In the rows, zero is written as 128.
Each row is followed by its class.
[124 118 120 112 135 133 126 117 126 166 137 141 112 154 132 140 128  99
 125 126 143 131 143 113 133 116 135 140 122 121 159 131 144 121 124 130
 125 126 130] -> E
[ 90 139 137  24 123 115  98 126 107 195 116 127 104 222 118  60 132 125
 122 123 111 102 107 130 163  99  43 136  69 112 133  38 161 111  84 103
  66 136  90] -> E
[128 139 131 112 116 131 108 139 141 130 120 108 132 107 142 130 118 130
 129 139 142 144 140 132 112 138 115 141 125 134 129 106 129 166 125 128
 135 131 136] -> M
[129 138 125 134 141 122 128 137 134 141 127 128 119 142 130 110 121 124
 126 126 125 125 112 128 131 133 110 145 116 127 114 109 134 139 125 118
 122 115 131] -> A
[110 121 128  99 144 125 123 121 107 178 125 151 114 196 127 102 130 116
 123 124 134 108 113 119 157 102 108 121  85 124 138 117 145 104 110 127
  98 135 112] -> M
[125 125 122 136 114 114 129 163 133 131 114 135 122 113 124 144 117 138
 127 140 129 151 123 130 113 119 136 110 121 134 122 120 131 140 143 136
 127 138 129] -> K
[131 114 123 195 149 110 133 138 138 115 123 135 140 107 138 165 122 123
 142 124 136 175 137 130 121 117 172  95 133 146 126 150 110 111 166 141
 153 119 145] -> A
[144 116 121 172 142 161 129 128 151 100 137 118 142  48 139 180 118 100
 124 130 152 177 138 130 118 151 196 130 158 154 152 203 115 145 155 155
 186 124 167] -> M
[126 129 133 130 127 132 105 160 144 123 122 111 133  94 130 133 116 121
 122 135 127 149 142 130 126 139 111 137 130 129 122 121 130 157 125 137
 140 130 132] -> T
[144 117 117 185 160 152 101 150 186  86 138 110 140  24 145 184 109 108
 130 133 134 202 157 143 121 155 195 133 172 153 144 198 110 144 163 155
 191 110 163] -> T
[108 121 121  87 143 134 119 142 100 171 125 141 132 194 122 107 152 112
 123 122 121 102 112 120 146  98  88 137  84 125 118  99 163 103  96 109
  89 119 104] -> S
[152 114 116 200 159 146 120 145 144  98 146 123 153  48 141 192 117 108
 138 123 156 180 158 139 111 143 202 124 152 153 136 220 106 139 163 135
 190 116 159] -> P
[133 128 125 164 138 117 121 138 142 108 121 116 141  81 140 156 120 137
 141 130 123 171 135 142 117 127 141 108 142 143 113 141 109 146 154 140
 149 129 142] -> H
[136 123 122 207 140 111 133 143 142  84 123 124 146  69 137 171 121 128
 136 142 148 183 147 129  95 138 194 103 138 131 135 165 104 146 167 161
 161 131 156] -> K
[108 131 129  89 144 139  99 162 137 166 124 118 114 155 137 103 126 109
 126 133 117 137 114 134 160 117  87 137  94 129 128  81 146 114 105 123
 103 123 115] -> S
[116 115 123 103 138 147 109 138 125 170 135 145 114 148 130 131 122 114
 124 122 137 124 123 124 142 113 121 136 116 139 140 141 147 120 116 132
 125 137 121] -> S
[143 124 129 171 133 103 121 138 130 115 115 133 128 106 133 156 125 129
 142 130 157 156 136 138 115 128 160 121 129 139 117 141 113 133 160 141
 158 138 143] -> K
[118 128 120 115 136 122 141 118  97 145 130 134 113 162 123 111 132 126
 133 123 126 124 133 123 126 116 110 137 119 139 122 105 136 122 114 124
 108 117 126] -> T
[146 120 117 177 133 130 124 131 127 105 124 123 136  82 131 169 130 111
 145 120 151 159 142 132 112 143 174 138 160 173 132 185 123 140 152 140
 180 114 159] -> M
[125 125 119 129 143 126 113 150 128 137 131 121 132 138 120 115 142 117
 137 127 119 143 128 139 149 127 111 128 114 133 121 106 148 115 122 117
 120 123 112] -> K
[151 107 120 185 143 149 122 139 160 116 137 132 120  52 139 190 109 106
 142 124 143 165 156 126 115 137 198 140 179 153 160 208 120 152 153 147
 184 129 160] -> T
[114 128 142 103 148 127  99 161 120 160 115 125 122 156 116  93 123 120
 133 124 118 121 111 125 156 118  80 145  92 121 117  93 153 138  98 121
 107 133 112] -> T
[118 121 126  99 148 128 115 157 113 163 127 134 136 163 113 113 140 106
 130 123 109 131 119 129 153 104  91 134  99 133 110 105 148 108 106 107
 110 118 109] -> P
[ 99 129 129  60 132 127 111 131  89 196 123 146 116 205 119  76 133 135
 104 127 125 103 102 122 155 108  72 130  72 126 114  88 152 115 101 132
  83 137 105] -> M
[123 122 132 122 147 131 128 140 117 156 124 139 122 148 123 124 128 109
 115 129 132 126 113 118 144 123 131 134 109 123 138 137 146 127 119 135
 120 130 130] -> E
[121 116 124 131 135 115 126 176 121 142 111 132 128 120 131 143 122 122
 140 128 142 146 124 115 107 113 134 116 114 152 109 129 135 135 126 137
 132 131 137] -> S
[138 120 124 145 139 128 125 141 126 115 128 126 134 107 115 147 134 113
 141 119 113 150 131 142 142 132 144 125 150 152 122 145 141 107 142 121
 158 116 133] -> E
[118 128 129 124 131 131  84 132 152 123 137 112 126  96 126 129 111 112
 127 126 108 155 139 139 122 135 131 133 143 143 159 138 137 135 128 126
 142 131 129] -> E
[102 137 131  60 131 136  98 137 124 176 127 126 112 180 133  81 127 122
 116 136 104 108 114 131 157 112  74 145  95 118 134  65 152 114  90 115
  81 127 105] -> S
[119 132 127 112 121 134 121 127  92 133 133 129 124 137 119 118 133 131
 134 118 115 116 124 144 123 124 111 140 126 157 114 118 144 127 118 115
 122 130 120] -> S
[124 128 123 112 129 122  95 132 141 134 119 122 121 117 139 132 109 134
 134 122 134 130 132 139 118 125 130 135 133 163 115 131 130 133 125 113
 141 133 135] -> S
[100 145 141  59 133 111  94 133  97 171 123 123 108 195 120  52 128 131
 127 123 110  98 104 138 158 117  52 142  81 135 116  69 145 122  89 105
  84 133 101] -> M
[108 125 126  89 143 121 129 107  99 192 119 149 111 199 129 103 126 119
 130 121 137 114 116 128 153 100 102 127  84 140 125  98 147 108 114 124
  97 142 114] -> M
[126 126 116 116 130 128 108 156 100 139 131 125 140 139 117 116 147 128
 121 130 125 131 121 130 138 129 111 140 115 135 122 125 150 130 116 112
 119 114 124] -> K
[131 127 122 153 118 123 124 124 120 122 127 131 151 118 129 140 136 137
 123 121 133 136 133 130 115 133 145 131 138 139 117 143 130 137 144 133
 138 115 135] -> A
[154 117 118 180 136 154 119 112 153 110 143 123 130  69 148 188 122 108
 130 130 162 165 161 129 121 149 185 134 163 143 165 205 110 150 160 145
 191 121 163] -> M
[140 117 109 161 153 141 112 122 134 125 147 128 134  89 134 156 131 113
 142 120 131 168 144 142 129 136 162 134 158 163 133 181 126 120 151 131
 167 103 145] -> M
[142 117 115 200 143 121 120 144 160  88 138 119 137  38 145 186 115 116
 159 130 143 199 156 138  87 136 208 110 170 163 134 196  97 153 172 152
 186 117 164] -> M
[113 133 126 128 132 119 121 153 142 129 111 122 130 124 137 141 119 124
 115 145 123 155 134 126 109 124 127 122 119 131 143 125 125 140 131 154
 121 134 135] -> T
[117 133 122 113 115 135 139 121 111 149 137 132 134 148 118 122 135 138
 131 122 106 127 131 139 132 119 103 127 124 132 114 100 146 134 127 113
 110 127 107] -> A
[ 90 137 126  48 141 121  84 142 130 188 121 128 115 204 120  73 120 119
 120 125 113 116 113 129 135  97  54 145  65 122 126  67 153 131  83 110
  75 137  94] -> P
[137 132 118 133 146 131  99 127 175 111 127 113 124  98 141 148 117 117
 141 116 134 143 146 136 119 139 128 142 143 146 138 157 127 141 135 126
 162 128 134] -> H
[133 134 114 127 153 124  95 127 159 125 118 112 126 127 149 133 130 114
 131 127 140 144 139 131 121 132 121 147 124 136 138 126 123 138 128 137
 142 119 138] -> H
[127 130 126 166 129 122 145 138 153 110 133 132 129  96 134 156 118 115
 136 132 124 163 134 131 105 133 168 110 141 132 135 141 110 128 159 158
 149 133 139] -> A
[114 130 122 109 126 142 134 142 116 166 142 137 124 163 128 111 133 124
  98 132 127 121 116 113 138 130 104 136 105 108 136 126 143 136 116 140
 102 123 121] -> A
[150 130 119 171 149 144  85 129 175  80 140 103 150  41 149 166 112 129
 125 130 130 168 146 149 112 151 164 149 169 141 129 182 116 165 148 125
 175 112 158] -> H
[109 131 128  61 132 130 120 149 111 200 126 144 107 234 124  78 141 109
 101 135 126  85 109  99 152 102  62 144  66  85 145  75 151 105  81 129
  69 130 101] -> P
[140 124 122 151 136 134 139 132 125 125 127 125 126 126 128 155 138 109
 134 115 149 134 134 125 126 138 142 140 139 151 140 172 129 144 135 125
 163 127 145] -> A
[135 111 130 171 157 141 119 139 136 116 145 139 139  73 130 167 116  87
 136 127 143 162 135 127 133 136 187 133 150 149 145 210 124 135 143 145
 172 126 148] -> M
[107 142 125  91 154 120  87 125 146 157 133 125 111 171 134  78 125 126
 113 134 122 128 126 145 148 125  84 144  79 105 135  77 136 123 114 122
  97 130 106] -> K
[141 123 119 154 148 112 104 155 159 127 109 127 123 114 137 148 126 118
 122 138 148 162 129 137 129 134 150 129 126 136 127 140 122 129 151 150
 159 134 146] -> K
[124 116 120 133 142 149 117 147 124 142 135 139 123 118 130 141 119 111
 123 124 140 134 119 122 124 127 154 138 124 148 133 157 144 126 124 143
 136 128 138] -> S
[148 127 127 174 142 141 107 144 161  95 148 112 137  45 137 156 111 115
 137 125 133 171 153 143 114 152 169 136 159 140 136 186 105 145 152 133
 179 115 149] -> P
[132 119 119 117 158 138 108 135 134 145 123 140 131 133 131 138 127 114
 112 122 132 127 121 124 140 126 126 141 120 137 131 158 144 123 125 138
 142 131 133] -> H
[135 132 128 183 139 121 129 139 152  83 127 122 135  81 144 170 113 127
 133 136 146 152 153 132  93 142 179 114 141 128 155 186 103 150 153 150
 160 133 149] -> T
[126 127 132 136 134 114 126 172 130 121 103 122 131 121 134 139 128 122
 126 137 150 143 134 114 111 132 130 121 115 132 135 137 123 151 126 157
 139 136 139] -> T
[148 119 120 226 151 127 127 136 158  77 126 119 146  36 149 194 114 120
 161 133 150 197 154 141 101 142 224 106 168 162 148 203  97 151 178 158
 193 118 169] -> M
[124 106 117 127 153 139 119 143 110 170 128 152 122 163 129 138 132 113
 116 124 157 126 126 105 131 108 136 137 101 122 137 150 146 127 117 145
 119 127 132] -> T
[157 127 112 211 137 139 126 138 164  69 148 104 145  14 147 190 108 123
 138 133 138 199 169 147  91 159 200 122 183 158 135 201  89 154 174 140
 197 104 170] -> P
[145 122 118 176 134 146 112 140 179  96 137 115 137  54 141 177 111 109
 131 124 133 174 143 138 124 150 177 138 170 152 148 180 119 141 158 130
 185 110 158] -> A
[ 90 140 146  70 129 109 126 161  98 162 114 131 118 207 113  63 135 128
 114 140 104 107  99 111 129 107  62 118  64  97 123  44 149 117  84 149
  58 147  97] -> T
[127 128 130 109 125 114 121 146 128 154 105 135 125 150 130 119 131 134
 114 133 122 131 110 123 139 117  88 120 115 123 113 102 133 126 129 154
 118 140 122] -> H
[131 133 118 144 157 117 100 121 155 142 124 120 116 127 146 124 124 117
 127 135 151 159 131 143 132 133 133 144 110 131 123 116 120 139 140 134
 130 125 136] -> K
[111 124 122 117 155 115  99 146 135 145 121 128 133 149 132 118 129 120
 133 127 126 152 121 128 123 113 110 109  96 134 117 105 135 126 123 156
 113 143 114] -> H
[123 141 127 126 120 103 129 149 134 115 102 115 125 145 141 124 133 132
 124 140 124 132 121 121 114 123 108 110 113 124 125  95 113 130 129 149
 115 132 132] -> H
[140 130 137 153 140 141 120 127 142 110 135 120 129  77 137 138 106 132
 151 124 148 141 153 136 118 142 146 141 139 130 128 131 124 158 133 125
 151 131 133] -> T
[136 127 120 145 121 139 146 158 112 128 140 123 123 125 120 157 137  95
 127 131 114 140 140 128 126 124 125 142 138 136 134 141 131 126 127 117
 139 117 136] -> P
[142 128 116 195 151 146 138 134 138  87 139 114 130  81 139 174 133 106
 144 132 119 169 137 150 131 140 181 128 161 155 136 169 117 118 153 132
 164 102 156] -> S
[103 145 125  54 145 111  87 130 121 173 101 118 128 208 128  72 130 136
 103 126 110 102  96 143 163 113  30 140  72 129  94  66 152 121  94 109
  83 137  99] -> H
[157 113 117 234 154 142 122 140 172  68 142 118 141   4 147 213 112 111
 154 129 137 205 156 152  99 148 227 117 197 173 133 223  96 144 184 151
 212 116 174] -> S
[142 124 112 176 152 128  74 133 178  92 132 113 133  54 137 157 107 114
 136 126 138 173 145 150 102 147 176 141 148 156 146 174 118 149 155 129
 183 126 153] -> K
[126 127 128 137 143 139  94 151 139 123 132 122 129  93 134 127 112 124
 129 131 123 146 122 136 121 133 137 143 134 147 124 131 135 142 123 128
 140 120 139] -> S
[136 127 110 144 129 139 135 113 115 123 131 118 133 110 129 148 142 125
 138 112 128 154 131 140 122 130 131 137 140 155 106 134 129 130 146 136
 143 114 140] -> H
